Here is a tiny trained network, its code and every weight. The questions are about switching its units off for an input and a class, where a switched-off unit gives its printed mean instead of its output.

import numpy as np


def w(rows, s, z=0):
    codes = np.array(rows[::2]) - 128.0
    scale = np.full(codes.shape[1], s)
    scale[-1] = z or s
    return codes * scale


def f(y):
    return np.maximum(y, 0)


def log_softmax(a):
    a = a - a.max(-1, keepdims=True)
    return a - np.log(np.exp(a).sum(-1, keepdims=True))


def net(x, mask):
    res = np.array(x, float).reshape(1, 5) / 4 @ E
    y = f(res @ A[0][:, :-1].T + A[0][:, -1])
    res = res + np.where(mask, y, B[0][:, -1]) @ B[0][:, :-1]
    return log_softmax(res[-1] @ U[:, :-1].T + U[:, -1])


A, B = {}, {}
E = w([
[108,89,127,109,140,166],'x0',
[101,56,85,136,93,7],'x1',
[135,137,124,132,128,120],'x2',
[52,139,151,168,235,140],'x3',
[179,69,131,242,88,142],'x4',
],0.014)
A[0] = w([
[172,42,49,56,76,51,142],'n1',
[165,59,128,161,69,121,133],'n2',
[193,155,165,82,69,176,226],'n3',
[89,185,174,191,193,189,143],'n4',
[70,209,150,78,188,135,166],'n5',
[88,178,114,23,141,101,254],'n6',
[163,97,124,172,81,147,169],'n7',
[108,111,136,37,111,60,151],'n8',
[172,155,151,244,158,215,149],'n9',
[248,171,142,69,65,241,200],'n10',
[29,67,127,194,222,24,46],'n11',
],0.014,0.0068)
B[0] = w([
[122,105,191,90,88,70,233],'n1',
[139,106,153,197,123,79,195],'n2',
[68,125,92,108,169,103,209],'n3',
[149,141,176,135,131,203,241],'n4',
[198,140,139,106,227,110,241],'n5',
[53,147,132,20,184,130,238],'n6',
[133,120,125,189,107,107,186],'n7',
[117,164,128,64,84,97,199],'n8',
[163,117,129,151,76,231,234],'n9',
[74,139,32,158,155,100,251],'n10',
[115,137,3,151,133,131,242],'n11',
],0.028,0.021)
U = w([
[70,166,29,75,199,70,227],'0',
[85,98,27,204,133,91,146],'1',
[143,167,176,100,255,127,114],'2',
[142,124,146,155,131,175,4],'3',
[69,131,221,39,123,34,64],'4',
[129,66,215,170,114,22,152],'5',
],0.011,0.0031)

Each question gives the input, the list of numbers given to net, and the class t.
The units are the neurons (one row each of A and B). Each row of codes is followed by its name. A weight is (code - 128) times the scale printed after its matrix; where a second scale follows, it is the last column's (A, B and U).
mask holds one flag per neuron, in row order. A switched-off neuron (its flag False) gives its mean, the last column of its row in B, instead of its output. The means were averaged over made-up inputs and are rounded, as every weight is.
A unit's drop is (log p(t) with every unit on - log p(t) with that unit switched off) / (log p(t) with every unit on - log p(t) with every unit switched off).
The circuit of an input: a set's keep is (log p(t) with only the set's units on - log p(t) with every unit switched off) / (log p(t) with every unit on - log p(t) with every unit switched off). Starting from all 11 units, units are removed one at a time, each time the one whose removal leaves the highest keep (on an exact tie, the one counted first), for as long as the keep stays at least 0.8.
units of the circuit, in order: the units of the circuit, biggest drop first
k most important neurons: the k neurons with the biggest drops, biggest first
drop when u is switched off: that unit's drop, to one decimal
input [-3,2,5,-8,1], class 5: 3 most important neurons => [n1 n6 n2]
input [5,6,-5,0,-6], class 4: units of the circuit, in order => [n1]
input [6,6,-3,0,7], class 5: 3 most important neurons => [n1 n10 n2]
input [2,7,-1,-3,1], class 5: 2 most important neurons => [n6 n2]
input [-8,-7,2,1,-3], class 2: 2 most important neurons => [n11 n4]
input [-1,-6,4,1,8], class 3: 2 most important neurons => [n9 n11]
input [8,7,8,-7,1], class 5: 2 most important neurons => [n2 n6]
input [5,-8,-6,-1,1], class 1: 2 most important neurons => [n10 n6]
input [6,-4,4,1,-3], class 2: 2 most important neurons => [n11 n5]
input [-5,8,-6,0,-8], class 4: 3 most important neurons => [n1 n10 n8]
input [-1,1,5,-5,-4], class 4: 2 most important neurons => [n11 n1]
input [5,0,-5,7,2], class 3: 2 most important neurons => [n10 n4]
input [-1,-7,7,-3,4], class 1: drop when n10 is switched off => 0.1
input [-8,-4,-4,1,4], class 3: units of the circuit, in order => [n9]
input [2,6,0,1,5], class 1: drop when n11 is switched off => 2.6
input [1,0,5,5,8], class 3: drop when n10 is switched off => 0.5
input [2,4,7,-4,1], class 5: drop when n6 is switched off => 0.3
input [-6,4,-6,-6,1], class 5: 2 most important neurons => [n6 n2]
